Below are the code and all the weights of a small trained network. Each question names an input and a class and asks about switching units off, where a switched-off unit gives its printed mean instead of its output.

import numpy as np


def w(rows, s, z=0):
    codes = np.array(rows[::2]) - 128.0
    scale = np.full(codes.shape[1], s)
    scale[-1] = z or s
    return codes * scale


def f(y):
    return y / 2 * (1 + np.tanh(0.7978845608 * (y + 0.044715 * y**3)))


def log_softmax(a):
    a = a - a.max(-1, keepdims=True)
    return a - np.log(np.exp(a).sum(-1, keepdims=True))


def net(x, mask):
    res = np.array(x, float).reshape(1, 7) / 4 @ E
    y = f(res @ A[0][:, :-1].T + A[0][:, -1])
    res = res + np.where(mask, y, B[0][:, -1]) @ B[0][:, :-1]
    return log_softmax(res[-1] @ U[:, :-1].T + U[:, -1])


A, B = {}, {}
E = w([
[77,145,139,127,103,95,174,155],'x0',
[147,117,130,89,149,127,115,75],'x1',
[147,249,133,184,99,21,157,89],'x2',
[135,254,199,77,186,112,79,213],'x3',
[134,131,118,136,134,140,111,130],'x4',
[195,108,107,139,148,173,70,111],'x5',
[110,190,182,58,42,224,146,57],'x6',
],0.0057)
A[0] = w([
[153,168,158,91,58,180,152,110,51],'neuron 0',
[207,229,115,173,110,60,166,63,47],'neuron 1',
[120,218,189,78,236,146,106,191,75],'neuron 2',
[111,199,158,128,75,232,129,94,72],'neuron 3',
[102,151,160,145,64,174,111,90,3],'neuron 4',
[122,56,120,136,189,2,83,176,86],'neuron 5',
[92,42,129,19,169,201,153,216,51],'neuron 6',
[157,103,130,178,195,60,125,140,6],'neuron 7',
],0.0061,0.0054)
B[0] = w([
[95,92,75,118,227,166,143,155,153],'neuron 0',
[62,116,134,207,129,113,5,92,223],'neuron 1',
[160,43,54,164,45,140,177,60,254],'neuron 2',
[116,122,88,78,204,106,151,193,198],'neuron 3',
[37,95,9,129,203,155,133,93,105],'neuron 4',
[128,137,127,72,183,214,173,116,249],'neuron 5',
[50,202,147,231,117,63,25,56,224],'neuron 6',
[1,114,42,74,189,136,123,96,130],'neuron 7',
],0.015,0.0028)
U = w([
[69,182,141,195,152,119,46,92,3],'0',
[77,162,56,81,229,185,169,148,29],'1',
[139,142,162,112,112,136,133,131,243],'2',
[146,157,149,127,110,151,139,129,226],'3',
[134,50,44,131,12,136,167,84,1],'4',
[144,143,161,111,112,114,110,147,200],'5',
[138,175,164,137,119,165,143,126,189],'6',
],0.011,0.0082)

Each question gives the input, the list of numbers given to net, and the class t.
The units are the neurons (one row each of A and B). Each row of codes is followed by its name. A weight is (code - 128) times the scale printed after its matrix; where a second scale follows, it is the last column's (A, B and U).
mask holds one flag per neuron, in row order. A switched-off neuron (its flag False) gives its mean, the last column of its row in B, instead of its output. The means were averaged over made-up inputs and are rounded, as every weight is.
A unit's drop is (log p(t) with every unit on - log p(t) with that unit switched off) / (log p(t) with every unit on - log p(t) with every unit switched off).
The circuit of an input: a set's keep is (log p(t) with only the set's units on - log p(t) with every unit switched off) / (log p(t) with every unit on - log p(t) with every unit switched off). Starting from all 8 units, units are removed one at a time, each time the one whose removal leaves the highest keep (on an exact tie, the one counted first), for as long as the keep stays at least 0.8.
circuit, biggest first: the units of the circuit, biggest drop first
most important unit: the unit with the biggest drop
k most important neurons: the k neurons with the biggest drops, biggest first
drop when u is switched off: that unit's drop, to one decimal
input [6,-2,-6,-3,-2,2,8], class 1: most important unit	neuron 3
input [4,-8,6,-3,7,6,8], class 1: circuit, biggest first	[neuron 3; neuron 0]
input [-5,2,-4,4,-3,4,-8], class 1: 2 most important neurons	[neuron 5; neuron 7]
input [3,-2,1,1,4,2,-6], class 1: 3 most important neurons	[neuron 5; neuron 7; neuron 6]
input [4,-7,8,-5,6,1,-4], class 0: 2 most important neurons	[neuron 1; neuron 2]
input [1,-3,2,-3,-7,-4,-8], class 1: 2 most important neurons	[neuron 5; neuron 7]
input [1,7,8,-8,6,-1,-8], class 0: 4 most important neurons	[neuron 1; neuron 2; neuron 3; neuron 0]
input [6,3,3,-1,6,2,7], class 1: circuit, biggest first	[neuron 3; neuron 0]
input [3,-8,-7,7,5,-8,8], class 1: 3 most important neurons	[neuron 3; neuron 0; neuron 1]
input [3,-5,-7,-4,-3,3,3], class 0: 2 most important neurons	[neuron 6; neuron 2]
input [-7,5,-5,-4,-5,0,-7], class 1: 4 most important neurons	[neuron 5; neuron 2; neuron 7; neuron 1]
input [1,5,-3,-1,-5,0,-7], class 1: 4 most important neurons	[neuron 5; neuron 7; neuron 2; neuron 1]
input [-6,5,-4,6,2,0,7], class 1: 2 most important neurons	[neuron 3; neuron 0]
input [7,5,8,-5,-7,-1,6], class 0: most important unit	neuron 1
input [3,3,-4,7,4,-6,6], class 4: 2 most important neurons	[neuron 2; neuron 5]
input [3,2,-8,4,-7,4,-8], class 0: 2 most important neurons	[neuron 6; neuron 3]
input [-6,-7,-8,6,7,2,-4], class 0: drop when neuron 6 is switched off	2.1
input [-8,2,-2,8,-6,4,0], class 4: drop when neuron 2 is switched off	0.9
input [-2,-1,-3,4,6,-7,7], class 1: drop when neuron 4 is switched off	0.1
input [-2,4,-2,-6,-4,-1,6], class 1: most important unit	neuron 2
